[[ 19  29 -10   4]
 [-16  11 -16   1]
 [ 21  17  15 -18]]
->
[[-16  11 -16]
 [ 21  17  15]]

[[ 36  -8  -3  26]
 [ -8 -12  20 -11]
 [-11  18 -13 -11]]
->
[[ -8 -12  20]
 [-11  18 -13]]

[[-32   5   2   6   8]
 [-10  30 -23  15 -23]
 [ 33  11   1  11   5]]
->
[[-10  30 -23]
 [ 33  11   1]]

[[-11   9  -4  32]
 [  2  28 -20  -9]
 [ 11  16  -1  -6]
 [ 15  10 -19 -18]
 [ 17   1 -14  -3]]
->
[[  2  28 -20]
 [ 11  16  -1]]

[[ 18  36  19   0]
 [ 13 -21  -7  10]
 [ 12 -18  -5   9]
 [-19  -1  25   6]]
->
[[ 13 -21  -7]
 [ 12 -18  -5]]

[[-14  -6  11 -23 -12]
 [-11  -3  -8   5  10]
 [ 31   9  12  12  -4]]
->
[[-11  -3  -8]
 [ 31   9  12]]
---
[[14 -8  0]
 [33 -9 25]
 [18 16 14]
 [ 2  1  0]
 [18 -6 21]]
->
[ 0 -9 18]

[[ -4  -1   9   3]
 [  6   2   5  -4]
 [ -7  -9  -6  -9]
 [  1 -29   5  11]]
->
[ 3  5 -9  1]

[[-12 -13]
 [-16   8]
 [ 22  34]]
->
[-13 -16]

[[ 23 -15]
 [ -4   2]
 [ 14   2]
 [  6   9]
 [-32  27]]
->
[-15  -4]

[[-14 -26 -36  27  -7]
 [ -4 -26  17  23   0]]
->
[-7 23]

[[  9  10   9 -24  -8]
 [ 11 -29   2   2   0]
 [ 34  -6 -18   7 -18]
 [ -8 -11  -1 -10   0]]
->
[ -8   2 -18 -11]

[[ -6 -20]
 [-20 -23]
 [-16 -22]
 [ 37  -8]]
->
[-20 -20]
---
[[  2   5   6   6 -19  16  -9  16  -7   4 -16 -14  -9 -16]
 [  3 -11   4 -20  15 -29 -12 -19  21   9  -4  -7  -2  13]
 [ -5 -14   1  -4   8 -30  -8 -16  15   9  -6 -15   8  20]
 [  4  -4  14 -20  -3  -9 -13 -15  15  13  -7 -11   2  -6]
 [ 12  -9   6  -9  15 -15 -21 -20  18   6 -16 -11   2  15]]
->
[[  2   5   6   6 -19  16  -9  16  -7   4 -16 -14  -9 -16]
 [  4  -4  14 -20  -3  -9 -13 -15  15  13  -7 -11   2  -6]
 [ 12  -9   6  -9  15 -15 -21 -20  18   6 -16 -11   2  15]
 [  3 -11   4 -20  15 -29 -12 -19  21   9  -4  -7  -2  13]
 [ -5 -14   1  -4   8 -30  -8 -16  15   9  -6 -15   8  20]]

[[-12 -15  -6  12   1  28  -4 -22  -5 -11 -16 -13   7 -12  17]
 [ -9 -10  -2   8   1  20  -1 -15  -3  -8 -13 -12   5 -10  12]
 [ 11   1  -5  -3  -5 -12   8   9  13   3  16   9  -5  15  -8]
 [-24  16  -7 -16  -1   9 -23  24 -16  21   0   7 -16 -26   1]]
->
[[-24  16  -7 -16  -1   9 -23  24 -16  21   0   7 -16 -26   1]
 [ 11   1  -5  -3  -5 -12   8   9  13   3  16   9  -5  15  -8]
 [ -9 -10  -2   8   1  20  -1 -15  -3  -8 -13 -12   5 -10  12]
 [-12 -15  -6  12   1  28  -4 -22  -5 -11 -16 -13   7 -12  17]]

[[-27   7  -2  28]
 [-11  22   1 -17]
 [  2   2 -19 -13]
 [-22  -8 -21  -2]
 [-10  -1 -12  -9]]
->
[[-11  22   1 -17]
 [-27   7  -2  28]
 [  2   2 -19 -13]
 [-10  -1 -12  -9]
 [-22  -8 -21  -2]]

[[ -3  -3  29  11  26  -6 -17  -3]
 [  1   4   7  -1 -15  -1  28  -4]]
->
[[  1   4   7  -1 -15  -1  28  -4]
 [ -3  -3  29  11  26  -6 -17  -3]]

[[-12 -11   9   9   8]
 [ 23 -33 -13   7 -12]
 [-10  20 -14  14  -4]
 [ 20 -13 -20  -1   2]
 [ 27   3 -26 -12  -4]]
->
[[-10  20 -14  14  -4]
 [ 27   3 -26 -12  -4]
 [-12 -11   9   9   8]
 [ 20 -13 -20  -1   2]
 [ 23 -33 -13   7 -12]]

[[ 12 -16  -5  16   1]
 [-24  -2  -2  -8 -28]
 [-19  -4   5 -10 -22]
 [ 10 -12  21 -16  -5]
 [ -2   1   4   6   9]
 [-15  17  -7 -11  16]
 [ 30 -21  20  -2   2]]
->
[[-15  17  -7 -11  16]
 [ -2   1   4   6   9]
 [-24  -2  -2  -8 -28]
 [-19  -4   5 -10 -22]
 [ 10 -12  21 -16  -5]
 [ 12 -16  -5  16   1]
 [ 30 -21  20  -2   2]]
---
[[ 13  -3  20  17 -15 -18 -15   7   4]
 [  8 -18  -9  13   8   4  -3 -15  27]
 [  3  28 -19  10  -8  10  18 -14 -13]]
->
[[  7   4  13  -3  20  17 -15 -18 -15]
 [-15  27   8 -18  -9  13   8   4  -3]
 [-14 -13   3  28 -19  10  -8  10  18]]

[[ 20  23   5  -3]
 [ 19  12   5  -1]
 [ 13  11   2  -8]
 [ 14  19   0  -4]
 [ 37  27   0  18]
 [ 16  16   3 -10]
 [ 11  21   1  -9]
 [ 18  14   6  -4]
 [ 11  11   6  -8]
 [ 12   9   5  -9]
 [ 10  18   2  -8]
 [ 11  13   2  -6]]
->
[[  5  -3  20  23]
 [  5  -1  19  12]
 [  2  -8  13  11]
 [  0  -4  14  19]
 [  0  18  37  27]
 [  3 -10  16  16]
 [  1  -9  11  21]
 [  6  -4  18  14]
 [  6  -8  11  11]
 [  5  -9  12   9]
 [  2  -8  10  18]
 [  2  -6  11  13]]

[[ -5 -19 -30 -25 -22  10  -1]
 [  0  14  19   2 -11 -28  -2]
 [ -2  -3   6   6   1   1  20]]
->
[[ 10  -1  -5 -19 -30 -25 -22]
 [-28  -2   0  14  19   2 -11]
 [  1  20  -2  -3   6   6   1]]

[[ -8   3   9   8]
 [ -7  16 -37  -9]
 [ -9  -7 -26 -13]
 [ -3  -1  -5  -4]
 [ -5   7  -8   3]
 [ -3   0   8   0]
 [ -9 -18  -2  -3]
 [-13  -4   0   4]
 [ -1  -8   5  -4]
 [ -7  16  -2   8]
 [ -4   4   2   5]
 [  4  -7  -8 -13]]
->
[[  9   8  -8   3]
 [-37  -9  -7  16]
 [-26 -13  -9  -7]
 [ -5  -4  -3  -1]
 [ -8   3  -5   7]
 [  8   0  -3   0]
 [ -2  -3  -9 -18]
 [  0   4 -13  -4]
 [  5  -4  -1  -8]
 [ -2   8  -7  16]
 [  2   5  -4   4]
 [ -8 -13   4  -7]]

[[ 23 -17  -5  16  34  10  18]
 [ 20  19  24   4  -4 -15 -19]
 [ 22  23  26   9   1 -16 -17]
 [ 24 -16   4 -12 -10  -2 -17]
 [ 27 -15   6 -11  -9  -3 -18]
 [ 19  32  29  17   9 -17 -12]
 [ 21 -17  -3   6  18   7   7]
 [ 33 -21   4 -12  -7  -1 -17]
 [-36  19  -5   4  -4   0  11]
 [ 24  31  31  16   8 -18 -15]]
->
[[ 10  18  23 -17  -5  16  34]
 [-15 -19  20  19  24   4  -4]
 [-16 -17  22  23  26   9   1]
 [ -2 -17  24 -16   4 -12 -10]
 [ -3 -18  27 -15   6 -11  -9]
 [-17 -12  19  32  29  17   9]
 [  7   7  21 -17  -3   6  18]
 [ -1 -17  33 -21   4 -12  -7]
 [  0  11 -36  19  -5   4  -4]
 [-18 -15  24  31  31  16   8]]

[[ 20   6   9  13  12  18   3 -17]
 [  4  16   4   6  16  10  25  -4]
 [-20   8 -15  -4 -13  -7  13  29]
 [ -8  -3  -6  29   3  22 -13 -24]
 [-23   9 -10  -4  -3 -16  20   5]]
->
[[  3 -17  20   6   9  13  12  18]
 [ 25  -4   4  16   4   6  16  10]
 [ 13  29 -20   8 -15  -4 -13  -7]
 [-13 -24  -8  -3  -6  29   3  22]
 [ 20   5 -23   9 -10  -4  -3 -16]]
